Here is a tiny trained network, its code and every weight. The questions are about switching its units off for an input and a target symbol, where a switched-off unit gives its printed mean instead of its output.

import numpy as np


def w(rows, s, z=0):
    codes = np.array(rows[::2]) - 128.0
    scale = np.full(codes.shape[1], s)
    scale[-1] = z or s
    return codes * scale


def norm(h):
    return h / np.sqrt((h * h).mean(-1, keepdims=True) + 1e-5)


def f(y):
    return np.maximum(y, 0)


def softmax(a):
    e = np.exp(a - a.max(-1, keepdims=True))
    return e / e.sum(-1, keepdims=True)


def log_softmax(a):
    a = a - a.max(-1, keepdims=True)
    return a - np.log(np.exp(a).sum(-1, keepdims=True))


def net(x, mask):
    ids = ['ΓΘΛΨΩβδεζημξπστφ'.index(c) for c in x.split()]
    T = len(ids)
    res = E[ids] + P[:T]
    q, k, v = (norm(res) @ M[0].T for M in (Q, K, V))
    z = softmax(np.where(np.tri(T) > 0, q @ k.T / 2**0.5, -1e9)) @ v
    res = res + np.where(mask[0], z, O[0][:, -1]) @ O[0][:, :-1]
    y = f(norm(res) @ A[0][:, :-1].T + A[0][:, -1])
    res = res + np.where(mask[1:17], y, B[0][:, -1]) @ B[0][:, :-1]
    return log_softmax(norm(res)[-1] @ U[:, :-1].T + U[:, -1])


Q, K, V, O, A, B = {}, {}, {}, {}, {}, {}
E = w([
[77,79,120,121,142],'Γ',
[148,149,1,133,149],'Θ',
[131,82,125,226,30],'Λ',
[85,64,97,19,148],'Ψ',
[150,200,33,160,228],'Ω',
[120,141,122,178,98],'β',
[71,44,174,84,121],'δ',
[105,122,48,45,219],'ε',
[138,103,70,205,64],'ζ',
[132,137,104,163,122],'η',
[98,55,136,137,71],'μ',
[112,90,94,146,125],'ξ',
[138,188,73,218,154],'π',
[97,126,76,118,188],'σ',
[120,144,63,161,134],'τ',
[83,6,123,84,42],'φ',
],0.0091)
P = w([
[187,151,121,126,144],'0',
[69,93,65,164,113],'1',
[33,144,127,128,105],'2',
[181,88,132,135,185],'3',
[155,88,75,152,6],'4',
[34,146,126,133,107],'5',
[167,57,144,145,210],'6',
],0.02)
Q[0] = w([
[185,4,121,174,169],'head 0',
[233,87,151,98,52],'head 0',
],0.029)
K[0] = w([
[115,54,150,195,253],'head 0',
[66,8,42,198,83],'head 0',
],0.023)
V[0] = w([
[106,204,152,168,251],'head 0',
[129,121,51,7,129],'head 0',
],0.017)
O[0] = w([
[214,150,56,46,42,241],'head 0',
[159,2,123,110,198,252],'head 0',
],0.011,0.0022)
A[0] = w([
[122,112,112,120,168,54],'neuron 0',
[175,180,106,167,178,81],'neuron 1',
[43,161,108,135,99,70],'neuron 2',
[155,136,204,75,189,112],'neuron 3',
[171,124,252,81,129,90],'neuron 4',
[228,153,226,155,151,56],'neuron 5',
[206,168,180,143,123,94],'neuron 6',
[122,144,164,144,97,55],'neuron 7',
[100,125,70,141,100,98],'neuron 8',
[153,162,135,95,77,101],'neuron 9',
[83,145,106,132,82,27],'neuron 10',
[150,110,115,115,148,153],'neuron 11',
[71,183,171,131,117,2],'neuron 12',
[74,120,117,92,88,139],'neuron 13',
[66,178,128,102,90,185],'neuron 14',
[141,179,142,72,207,59],'neuron 15',
],0.024,0.0072)
B[0] = w([
[138,154,103,130,64,166],'neuron 0',
[86,187,91,72,98,177],'neuron 1',
[65,176,53,131,128,226],'neuron 2',
[160,183,184,74,92,183],'neuron 3',
[47,129,57,83,203,161],'neuron 4',
[122,12,33,182,98,179],'neuron 5',
[179,166,196,59,96,181],'neuron 6',
[148,135,112,68,154,140],'neuron 7',
[153,151,168,83,103,243],'neuron 8',
[109,89,97,214,179,254],'neuron 9',
[121,134,115,49,161,184],'neuron 10',
[90,131,169,170,131,227],'neuron 11',
[250,117,134,185,195,162],'neuron 12',
[146,186,114,145,128,244],'neuron 13',
[145,36,195,118,106,239],'neuron 14',
[145,119,71,136,254,139],'neuron 15',
],0.039,0.0066)
U = w([
[118,104,239,170,86,162],'Γ',
[8,216,82,180,136,39],'Θ',
[220,61,92,62,144,133],'Λ',
[118,142,205,35,162,174],'Ψ',
[200,185,25,107,208,88],'Ω',
[220,25,180,180,97,113],'β',
[33,122,84,29,193,55],'δ',
[199,146,183,96,184,253],'ε',
[138,160,85,57,92,138],'ζ',
[218,146,51,244,64,27],'η',
[92,7,64,155,126,101],'μ',
[69,117,132,198,9,63],'ξ',
[238,178,178,134,90,143],'π',
[108,112,127,235,213,169],'σ',
[141,213,167,165,112,209],'τ',
[43,151,216,112,172,208],'φ',
],0.015,0.006)

Each question gives the input, a string of symbols that net reads in full, and the target symbol t.
The units are the heads (2 rows each of Q, K, V and O) and the neurons (one row each of A and B). Each row of codes is followed by its name. A weight is (code - 128) times the scale printed after its matrix; where a second scale follows, it is the last column's (O, A, B and U).
mask holds one flag per unit, heads first, then neurons. A switched-off unit (its flag False) gives its mean, the last column of its rows in O or B, instead of its output. The means were averaged over made-up inputs and are rounded, as every weight is.
A unit's drop is (log p(t) with every unit on - log p(t) with that unit switched off) / (log p(t) with every unit on - log p(t) with every unit switched off).
The circuit of an input: a set's keep is (log p(t) with only the set's units on - log p(t) with every unit switched off) / (log p(t) with every unit on - log p(t) with every unit switched off). Starting from the 12 units with the biggest drops (on a tie, the unit counted first), units are removed one at a time, each time the one whose removal leaves the highest keep (on an exact tie, the one counted first), for as long as the keep stays at least 0.8.
units of the circuit, in order: the units of the circuit, biggest drop first
top k neurons: the k neurons with the biggest drops, biggest first
drop of u: that unit's drop, to one decimal
input η μ μ μ Ω, target Θ: units of the circuit, in order : [head 0; neuron 14]
input η π Γ β η, target Λ: top neuron : [neuron 10]
input Ω ξ Ω Γ μ φ, target β: units of the circuit, in order : [head 0; neuron 14; neuron 2]
input Θ μ Ω ξ Ω ε ζ, target ζ: top 3 neurons : [neuron 1; neuron 6; neuron 5]
input δ φ Ψ, target Θ: top 3 neurons : [neuron 8; neuron 6; neuron 14]
input Ω Ψ η, target β: top 4 neurons : [neuron 14; neuron 9; neuron 2; neuron 8]
input μ δ η, target σ: units of the circuit, in order : [head 0; neuron 12]
input π Ψ Θ Ω μ μ Θ, target Θ: units of the circuit, in order : [neuron 14; neuron 11]
input η β μ δ μ μ, target δ: top 4 neurons : [neuron 10; neuron 2; neuron 14; neuron 9]
input μ Λ δ Ω Ω, target Ω: top 2 neurons : [neuron 12; neuron 2]
input π μ Ω μ β, target Θ: units of the circuit, in order : [head 0; neuron 2]
input η π π φ μ, target Λ: top 3 neurons : [neuron 10; neuron 14; neuron 8]
input τ μ μ, target Ψ: top 3 neurons : [neuron 10; neuron 8; neuron 14]
input ε Ψ ε π δ η, target ξ: top 3 neurons : [neuron 11; neuron 14; neuron 12]
input ζ φ μ μ Ω, target σ: top neuron : [neuron 14]
input Ω φ Ω ζ π μ η, target η: top 2 neurons : [neuron 9; neuron 14]
input β π Ω β ξ π, target Λ: units of the circuit, in order : [neuron 14; neuron 10]
input η δ η, target δ: top 3 neurons : [neuron 10; neuron 2; neuron 14]
input φ μ Γ Ψ σ, target Θ: units of the circuit, in order : [head 0; neuron 14]
input δ φ μ π δ, target σ: units of the circuit, in order : [head 0]
input σ Ω δ μ, target μ: drop of neuron 10 : 0.0
input φ μ μ Ω μ Ω π, target π: drop of neuron 1 : 0.2
input π μ μ ζ, target ζ: drop of head 0 : 0.9
